Group and class of each row
[-2 -3 -1 -21 -30 11 19 -3 9 6 -15 41 14 -2 9 -6 38 22 23 38 10 -3 -32 -31 -20 -8 37 1 18 -8 -6 13 -9 -7 24 -19 27 -6 3 14 -9 5 17 67]  j856 > j794
[0 16 20 23 -21 6 -36 13 11 -23 -6 -10 26 7 -1 1 76 -12 18 18 -26 -2 -25 -12 -14 -22 8 -2 5 -20 -47 -19 11 30 -39 -12 5 19 33 -16 -3 11 11 -31]  J909 > j280
[5 3 -42 -13 42 -30 24 7 9 14 -14 89 -30 6 4 14 65 5 -69 -14 21 -10 19 -26 -35 -2 42 14 5 -15 1 -16 -9 1 20 10 -1 -18 -98 -5 8 -3 -30 21]  J909 > j65
[-25 -8 18 -46 11 11 -6 16 10 22 0 -8 -3 -4 25 -10 -13 -3 9 15 -7 -2 -11 0 -15 9 6 22 7 -9 -7 15 -21 39 1 -9 -38 9 68 -23 -3 -2 -2 14]  j856 > j794
[3 12 21 -28 24 -27 -17 14 11 -5 15 32 -14 16 1 12 32 -1 -8 2 38 12 3 -22 -32 -10 28 -4 0 0 0 -3 -19 9 -15 0 -24 4 -56 -12 1 -3 -32 -7]  J909 > j65
[2 9 18 18 -30 -33 -13 19 7 8 15 -11 6 18 -6 27 70 1 -21 15 12 8 13 -16 -16 -13 32 8 32 -13 -11 -32 -7 73 -17 -18 -5 -16 -24 -35 -8 2 21 -24]  J909 > j280
[6 6 7 17 -5 -41 6 27 7 12 1 54 -20 15 0 7 89 -8 -48 -18 15 23 -10 -20 -47 -8 51 10 13 -24 -21 -7 -49 97 -12 -3 -8 -18 -68 -27 -11 -8 -12 -2]  J909 > j280
[8 12 8 -16 -8 -9 -25 11 19 23 11 31 -14 10 -57 10 13 2 11 9 6 16 0 -9 10 -15 28 -13 0 -10 6 -21 -15 -46 -6 2 -4 -3 -89 0 0 10 -39 -7]  J909 > j65
[-5 5 65 35 -12 -17 -12 7 8 1 3 -24 -5 11 0 -2 40 -16 -1 -2 -1 -6 14 -11 6 -3 14 2 -4 -11 -7 -11 -5 -19 -21 -6 5 1 1 -10 2 6 -10 -25]  J909 > j280
[-25 6 14 0 -22 -11 -26 12 12 -8 14 -15 11 20 -13 7 50 -4 -16 18 12 -2 2 -6 18 -9 34 -10 31 -11 -2 -15 -32 9 -12 0 -2 5 -42 -15 -16 5 8 -66]  J909 > j280
[-10 3 44 23 -50 1 -49 8 -3 -38 24 -58 27 13 -28 3 57 -2 53 38 11 -18 -38 -1 41 -18 36 -18 33 -6 -1 -17 -8 8 -47 -26 15 15 27 -18 -23 16 20 -37]  J909 > j65
[-9 10 15 38 -2 -13 -22 33 -3 -5 14 8 -20 14 -11 15 33 -10 -24 -16 2 33 19 25 -31 -14 9 4 4 -16 -4 -14 -4 87 -24 1 -11 4 -49 -35 -4 5 -16 -52]  J909 > j65
[6 10 21 6 -2 -1 9 3 25 -22 9 32 3 7 -22 5 31 -19 8 -6 10 20 -6 -7 4 -11 19 -18 -8 -12 1 -20 -6 -33 -8 6 16 8 -64 13 -10 8 -15 -16]  J909 > j65
[3 -15 34 -53 -8 -32 -11 9 28 0 13 -10 -3 9 20 3 2 6 44 45 1 8 -14 -21 -1 -9 17 10 4 -25 -5 7 -20 -15 -11 -19 -28 10 54 3 3 3 3 31]  j856 > j585
[1 8 -1 -4 -9 -23 0 8 15 0 -9 13 4 10 -31 4 59 8 6 11 14 -5 -16 -26 1 -14 44 18 12 -10 -14 -3 -9 -48 -12 -48 -2 0 -35 -22 0 6 7 -15]  J909 > j65
[1 0 22 13 -5 7 -18 17 16 -10 2 20 -2 2 3 1 58 0 -7 15 -1 13 -21 4 -28 -7 31 -8 5 -6 -3 -9 6 60 -15 -5 -4 -2 -21 -11 -21 7 -25 -4]  J909 > j65
[3 -6 27 -40 -19 -10 -13 1 14 -22 2 -40 32 -12 4 -3 -19 15 74 -21 7 2 -15 -9 -13 5 -11 2 9 -15 -4 1 -20 -25 -15 -25 -6 8 64 8 -24 -8 13 10]  j856 > j794
[1 -4 27 -27 -17 -24 -2 25 14 6 3 -20 17 -4 9 -8 2 12 50 13 0 -8 -10 -5 -38 1 -2 13 -1 -12 -1 0 3 20 -16 -27 -27 18 98 -14 13 5 9 24]  j856 > j794
[-53 1 23 -73 31 -27 -18 22 57 -21 14 -45 5 -3 23 17 -50 8 33 19 -13 -5 15 -2 18 12 -5 1 -12 -11 2 -6 -29 -27 -10 2 -66 14 76 -18 14 3 -9 -4]  j856 > j794
[-3 1 7 48 2 -22 -21 9 4 -3 3 -37 3 23 -11 13 37 2 -40 -14 5 3 17 -12 10 -14 25 -11 2 -4 0 -26 16 15 -29 16 7 1 -33 -28 8 2 0 -64]  J909 > j280
[-10 -9 34 -41 -11 -13 -7 17 21 -16 19 -40 24 -3 7 -10 -26 -6 43 13 -5 -21 -18 -5 -11 3 10 10 5 -22 0 -2 -31 -5 -12 -14 -34 6 98 -18 -2 13 -10 14]  j856 > j585
[-7 -20 9 -37 -7 -2 -15 0 19 -23 7 15 2 -1 -10 15 33 12 17 27 38 38 -13 -15 -6 -14 18 -18 3 -11 2 -18 -3 -50 1 -12 8 -5 -80 26 -18 1 -17 13]  J909 > j65
[2 0 22 -23 5 -8 -4 6 9 28 1 -19 6 5 3 8 9 8 24 23 6 -15 -23 -13 12 -3 11 6 12 -9 -3 -3 -15 11 -11 -24 -23 9 42 -7 12 4 17 -4]  j856 > j585
[0 14 11 -19 -23 -17 -28 -4 23 -2 -8 0 -7 14 -11 -5 21 7 6 33 0 6 -11 0 8 -4 38 -13 34 -8 -6 -2 -26 20 8 -15 -9 10 -14 -15 0 4 16 2]  J909 > j65
